Here is a tiny trained network, its code and every weight. The questions are about switching its units off for an input and a target symbol, where a switched-off unit gives its printed mean instead of its output.

import numpy as np


def w(rows, s, z=0):
    codes = np.array(rows[::2]) - 128.0
    scale = np.full(codes.shape[1], s)
    scale[-1] = z or s
    return codes * scale


def f(y):
    return np.maximum(y, 0)


def softmax(a):
    e = np.exp(a - a.max(-1, keepdims=True))
    return e / e.sum(-1, keepdims=True)


def log_softmax(a):
    a = a - a.max(-1, keepdims=True)
    return a - np.log(np.exp(a).sum(-1, keepdims=True))


def net(x, mask):
    ids = ['αγδεζηθλμξπστφψω'.index(c) for c in x.split()]
    T = len(ids)
    res = E[ids] + P[:T]
    u = 0
    for l in range(2):
        q, k, v = (res @ M[l].T for M in (Q, K, V))
        z = softmax(np.where(np.tri(T) > 0, q @ k.T / 4**0.5, -1e9)) @ v
        res = res + np.where(mask[u], z, O[l][:, -1]) @ O[l][:, :-1]
        u += 1
        y = f(res @ A[l][:, :-1].T + A[l][:, -1])
        res = res + np.where(mask[u : u + 4], y, B[l][:, -1]) @ B[l][:, :-1]
        u += 4
    return log_softmax(res[-1] @ U[:, :-1].T + U[:, -1])


Q, K, V, O, A, B = {}, {}, {}, {}, {}, {}
E = w([
[12,121,112,140],'α',
[120,39,66,101],'γ',
[84,44,65,98],'δ',
[98,127,131,137],'ε',
[151,124,153,155],'ζ',
[75,247,96,93],'η',
[188,99,147,193],'θ',
[99,187,106,137],'λ',
[113,224,74,188],'μ',
[178,26,85,124],'ξ',
[144,50,80,91],'π',
[143,10,71,137],'σ',
[132,66,78,73],'τ',
[107,210,58,151],'φ',
[116,177,95,228],'ψ',
[139,135,134,152],'ω',
],0.014)
P = w([
[161,104,105,57],'0',
[91,183,96,240],'1',
[86,135,97,232],'2',
[61,119,75,239],'3',
[40,104,66,245],'4',
[20,100,58,251],'5',
[34,93,56,254],'6',
[54,96,51,249],'7',
[132,104,73,240],'8',
[147,153,62,184],'9',
],0.01)
Q[0] = w([
[65,118,254,116],'0.h0',
[81,121,164,138],'0.h0',
[121,121,122,100],'0.h0',
[124,146,139,94],'0.h0',
],0.008)
K[0] = w([
[120,150,147,252],'0.h0',
[44,81,132,50],'0.h0',
[75,139,215,141],'0.h0',
[129,145,18,166],'0.h0',
],0.0036)
V[0] = w([
[254,181,218,16],'0.h0',
[187,132,105,153],'0.h0',
[132,104,103,189],'0.h0',
[171,160,105,111],'0.h0',
],0.011)
O[0] = w([
[9,71,113,153,4],'0.h0',
[133,136,114,183,130],'0.h0',
[133,87,169,149,161],'0.h0',
[111,124,145,178,119],'0.h0',
],0.014,0.018)
A[0] = w([
[159,188,185,108,130],'0.n0',
[166,185,249,167,90],'0.n1',
[134,141,78,186,39],'0.n2',
[99,197,91,35,2],'0.n3',
],0.013,0.0079)
B[0] = w([
[179,14,108,198,249],'0.n0',
[28,197,23,176,253],'0.n1',
[171,204,196,2,146],'0.n2',
[171,97,189,249,140],'0.n3',
],0.006,0.017)
Q[1] = w([
[118,137,77,141],'1.h0',
[133,79,106,74],'1.h0',
[140,9,189,185],'1.h0',
[171,3,113,62],'1.h0',
],0.013)
K[1] = w([
[136,109,109,102],'1.h0',
[187,141,114,133],'1.h0',
[127,155,101,138],'1.h0',
[253,163,116,186],'1.h0',
],0.021)
V[1] = w([
[181,172,64,123],'1.h0',
[11,163,26,13],'1.h0',
[186,219,165,48],'1.h0',
[80,204,99,167],'1.h0',
],0.012)
O[1] = w([
[181,134,79,150,253],'1.h0',
[69,216,161,169,10],'1.h0',
[54,144,44,127,102],'1.h0',
[113,61,155,253,118],'1.h0',
],0.016,0.011)
A[1] = w([
[178,134,245,137,3],'1.n0',
[141,202,114,254,85],'1.n1',
[247,56,94,143,139],'1.n2',
[217,99,165,20,162],'1.n3',
],0.0082,0.007)
B[1] = w([
[165,32,24,22,144],'1.n0',
[100,65,177,74,175],'1.n1',
[2,172,171,75,254],'1.n2',
[234,126,151,246,193],'1.n3',
],0.0084,0.057)
U = w([
[147,144,192,79,144],'α',
[196,41,48,136,142],'γ',
[84,65,121,28,84],'δ',
[181,178,135,234,153],'ε',
[146,89,178,67,147],'ζ',
[207,51,154,137,18],'η',
[145,145,209,231,164],'θ',
[108,50,66,164,188],'λ',
[209,121,172,158,69],'μ',
[135,148,222,105,148],'ξ',
[133,176,193,179,199],'π',
[165,35,125,2,18],'σ',
[122,90,111,236,254],'τ',
[147,56,217,160,20],'φ',
[102,135,78,92,152],'ψ',
[128,171,169,127,179],'ω',
],0.0087,0.0069)

Each question gives the input, a string of symbols that net reads in full, and the target symbol t.
The units are the heads (4 rows each of Q, K, V and O) and the neurons (one row each of A and B). Each row of codes is followed by its name. A weight is (code - 128) times the scale printed after its matrix; where a second scale follows, it is the last column's (O, A, B and U).
mask holds one flag per unit, layer by layer, with each layer's heads first. A switched-off unit (its flag False) gives its mean, the last column of its rows in O or B, instead of its output. The means were averaged over made-up inputs and are rounded, as every weight is.
A unit's drop is (log p(t) with every unit on - log p(t) with that unit switched off) / (log p(t) with every unit on - log p(t) with every unit switched off).
The circuit of an input: a set's keep is (log p(t) with only the set's units on - log p(t) with every unit switched off) / (log p(t) with every unit on - log p(t) with every unit switched off). Starting from all 10 units, units are removed one at a time, each time the one whose removal leaves the highest keep (on an exact tie, the one counted first), for as long as the keep stays at least 0.8.
units of the circuit, in order: the units of the circuit, biggest drop first
top k neurons: the k neurons with the biggest drops, biggest first
top k neurons in layer l: the k neurons of layer l with the biggest drops, biggest first
input ξ ψ ζ δ δ ω ζ η ψ, target μ: units of the circuit, in order -> 0.n1, 1.h0, 0.h0, 1.n3
input λ δ π η ψ φ μ η μ δ, target δ: units of the circuit, in order -> 1.n2, 1.h0
input φ η ζ ξ γ δ μ μ η μ, target τ: units of the circuit, in order -> 0.n0, 1.h0, 0.h0, 0.n1
input ψ η η φ δ δ, target γ: top 4 neurons -> 1.n3, 0.n1, 1.n1, 0.n3
input δ μ ξ ψ ψ γ λ τ ζ, target ψ: top neuron -> 0.n0
input λ η δ μ φ, target θ: top 2 neurons -> 1.n2, 0.n0
input φ σ ψ δ γ θ α ζ η, target τ: units of the circuit, in order -> 0.n0, 1.h0
input ξ θ ψ ψ φ η ε ξ η, target μ: top 2 neurons -> 0.n1, 1.n2
input μ δ ω λ η ζ φ ψ σ α, target λ: top 3 neurons -> 0.n0, 1.n3, 0.n1
input θ λ η μ δ δ θ, target η: top 2 neurons -> 0.n1, 1.n0
input θ ζ η σ ψ μ π, target δ: top 2 neurons in layer 1 -> 1.n2, 1.n3
input δ θ δ δ φ, target ψ: units of the circuit, in order -> 0.n0, 0.n1, 1.h0, 0.h0
input π η δ ψ, target α: top 3 neurons in layer 0 -> 0.n0, 0.n1, 0.n2
input α δ δ φ δ μ σ ω μ, target γ: top 4 neurons -> 0.n1, 1.n3, 0.n3, 1.n1
input π δ δ δ δ δ δ τ, target γ: top neuron in layer 0 -> 0.n0
input η δ π ζ, target φ: units of the circuit, in order -> 0.h0, 1.h0, 1.n1, 1.n0
input δ δ φ ξ τ ψ φ ω, target ψ: units of the circuit, in order -> 0.n0, 1.h0, 0.n1, 0.h0
input θ σ ψ δ π θ ψ, target η: units of the circuit, in order -> 1.h0, 0.h0, 1.n0, 1.n3
input ψ σ λ δ ψ ψ, target δ: top 2 neurons -> 1.n3, 0.n0
input η μ φ φ, target φ: top 2 neurons -> 1.n2, 0.n0
input σ τ π η σ π δ ξ ζ, target ε: top neuron -> 0.n1
input ζ ψ δ ψ δ μ δ, target δ: top 3 neurons -> 1.n2, 0.n2, 0.n0
input δ ζ ε ζ δ ψ μ σ σ ω, target ψ: top 3 neurons -> 0.n0, 0.n1, 1.n3
input ζ ψ ζ, target σ: top 3 neurons -> 1.n0, 1.n3, 1.n2
input ξ η γ π η δ ε, target μ: units of the circuit, in order -> 0.n1, 0.h0, 1.h0, 1.n3
input η η μ ω ψ μ η ζ δ θ, target φ: units of the circuit, in order -> 0.h0, 1.h0, 1.n1, 0.n0
input ξ δ θ τ, target φ: top 3 neurons -> 0.n1, 1.n2, 1.n3
input μ δ η δ ζ σ θ ψ δ ψ, target λ: top 4 neurons -> 0.n1, 0.n0, 1.n3, 1.n1
input τ ψ ψ ω, target ξ: units of the circuit, in order -> 0.h0, 1.h0, 1.n3
input η σ ξ θ ζ, target φ: units of the circuit, in order -> 1.h0, 0.h0, 1.n1, 1.n0
